Below is a small trained network, with its code and all its weights. Each question gives an input and a class and asks what happens when units are switched off, that is, made to give their printed mean instead of their output.

import numpy as np


def w(rows, s, z=0):
    codes = np.array(rows[::2]) - 128.0
    scale = np.full(codes.shape[1], s)
    scale[-1] = z or s
    return codes * scale


def norm(h):
    return h / np.sqrt((h * h).mean(-1, keepdims=True) + 1e-5)


def f(y):
    return np.maximum(y, 0)


def log_softmax(a):
    a = a - a.max(-1, keepdims=True)
    return a - np.log(np.exp(a).sum(-1, keepdims=True))


def net(x, mask):
    res = np.array(x, float).reshape(1, 3) / 4 @ E
    u = 0
    for l in range(3):
        y = f(norm(res) @ A[l][:, :-1].T + A[l][:, -1])
        res = res + np.where(mask[u : u + 3], y, B[l][:, -1]) @ B[l][:, :-1]
        u += 3
    return log_softmax(norm(res)[-1] @ U[:, :-1].T + U[:, -1])


A, B = {}, {}
E = w([
[216,172,190,153,100,77,42,60,153,155,155],'x0',
[112,181,214,145,255,104,28,155,150,79,153],'x1',
[191,108,146,117,177,78,160,112,117,137,173],'x2',
],0.0098)
A[0] = w([
[179,56,91,202,37,113,154,2,172,234,53,5],'0.n1',
[190,155,144,137,14,120,81,64,147,202,144,91],'0.n2',
[197,105,177,51,73,60,60,57,126,155,153,98],'0.n3',
],0.0063,0.0029)
B[0] = w([
[91,254,197,30,222,157,153,99,140,121,150,254],'0.n1',
[156,18,86,202,43,30,112,195,112,166,75,249],'0.n2',
[73,121,78,169,55,177,89,138,124,56,68,243],'0.n3',
],0.0094,0.0064)
A[1] = w([
[105,74,1,93,219,167,219,191,138,148,98,37],'1.n1',
[172,104,146,217,86,89,118,141,119,220,139,101],'1.n2',
[180,145,69,99,53,179,199,50,142,143,134,3],'1.n3',
],0.0081,0.0028)
B[1] = w([
[210,99,102,161,13,58,110,92,150,65,106,255],'1.n1',
[137,45,85,184,80,165,91,117,194,74,104,182],'1.n2',
[85,125,179,175,218,204,128,154,76,240,248,189],'1.n3',
],0.012,0.0078)
A[2] = w([
[75,253,115,109,113,141,254,111,51,238,176,7],'2.n1',
[117,199,158,180,234,120,61,126,181,93,140,64],'2.n2',
[138,103,134,37,97,194,144,86,113,224,188,44],'2.n3',
],0.0063,0.0016)
B[2] = w([
[192,106,155,123,254,150,149,137,131,232,172,230],'2.n1',
[94,108,129,9,101,111,242,122,74,196,197,255],'2.n2',
[84,222,175,83,139,200,168,115,119,42,76,193],'2.n3',
],0.0098,0.0062)
U = w([
[196,83,72,214,32,30,61,97,191,79,85,4],'0',
[52,205,194,7,244,189,180,69,88,240,253,252],'1',
],0.007,4.2e-05)

Each question gives the input, the list of numbers given to net, and the class t.
The units are the neurons (one row each of A and B). Each row of codes is followed by its name. A weight is (code - 128) times the scale printed after its matrix; where a second scale follows, it is the last column's (A, B and U).
mask holds one flag per neuron, layer by layer. A switched-off neuron (its flag False) gives its mean, the last column of its row in B, instead of its output. The means were averaged over made-up inputs and are rounded, as every weight is.
A unit's drop is (log p(t) with every unit on - log p(t) with that unit switched off) / (log p(t) with every unit on - log p(t) with every unit switched off).
The circuit of an input: a set's keep is (log p(t) with only the set's units on - log p(t) with every unit switched off) / (log p(t) with every unit on - log p(t) with every unit switched off). Starting from all 9 units, units are removed one at a time, each time the one whose removal leaves the highest keep (on an exact tie, the one counted first), for as long as the keep stays at least 0.8.
units of the circuit, in order: the units of the circuit, biggest drop first
k most important neurons: the k neurons with the biggest drops, biggest first
drop of u: that unit's drop, to one decimal
input [6,-7,-3], class 1: units of the circuit, in order => (0.n1)
input [-6,-7,-8], class 1: 2 most important neurons => (1.n3; 0.n2)
input [-6,6,5], class 0: 2 most important neurons => (0.n1; 1.n1)
input [6,7,-8], class 1: 2 most important neurons => (1.n1; 2.n2)
input [-5,4,0], class 0: 2 most important neurons => (0.n1; 1.n1)
input [2,3,-7], class 1: 2 most important neurons => (0.n2; 1.n1)
input [-6,-2,3], class 0: drop of 1.n1 => 3.9
input [1,-7,8], class 1: drop of 0.n1 => 1.3
input [-8,5,6], class 0: drop of 1.n1 => 0.4
input [-3,-8,-6], class 1: drop of 1.n3 => 0.8
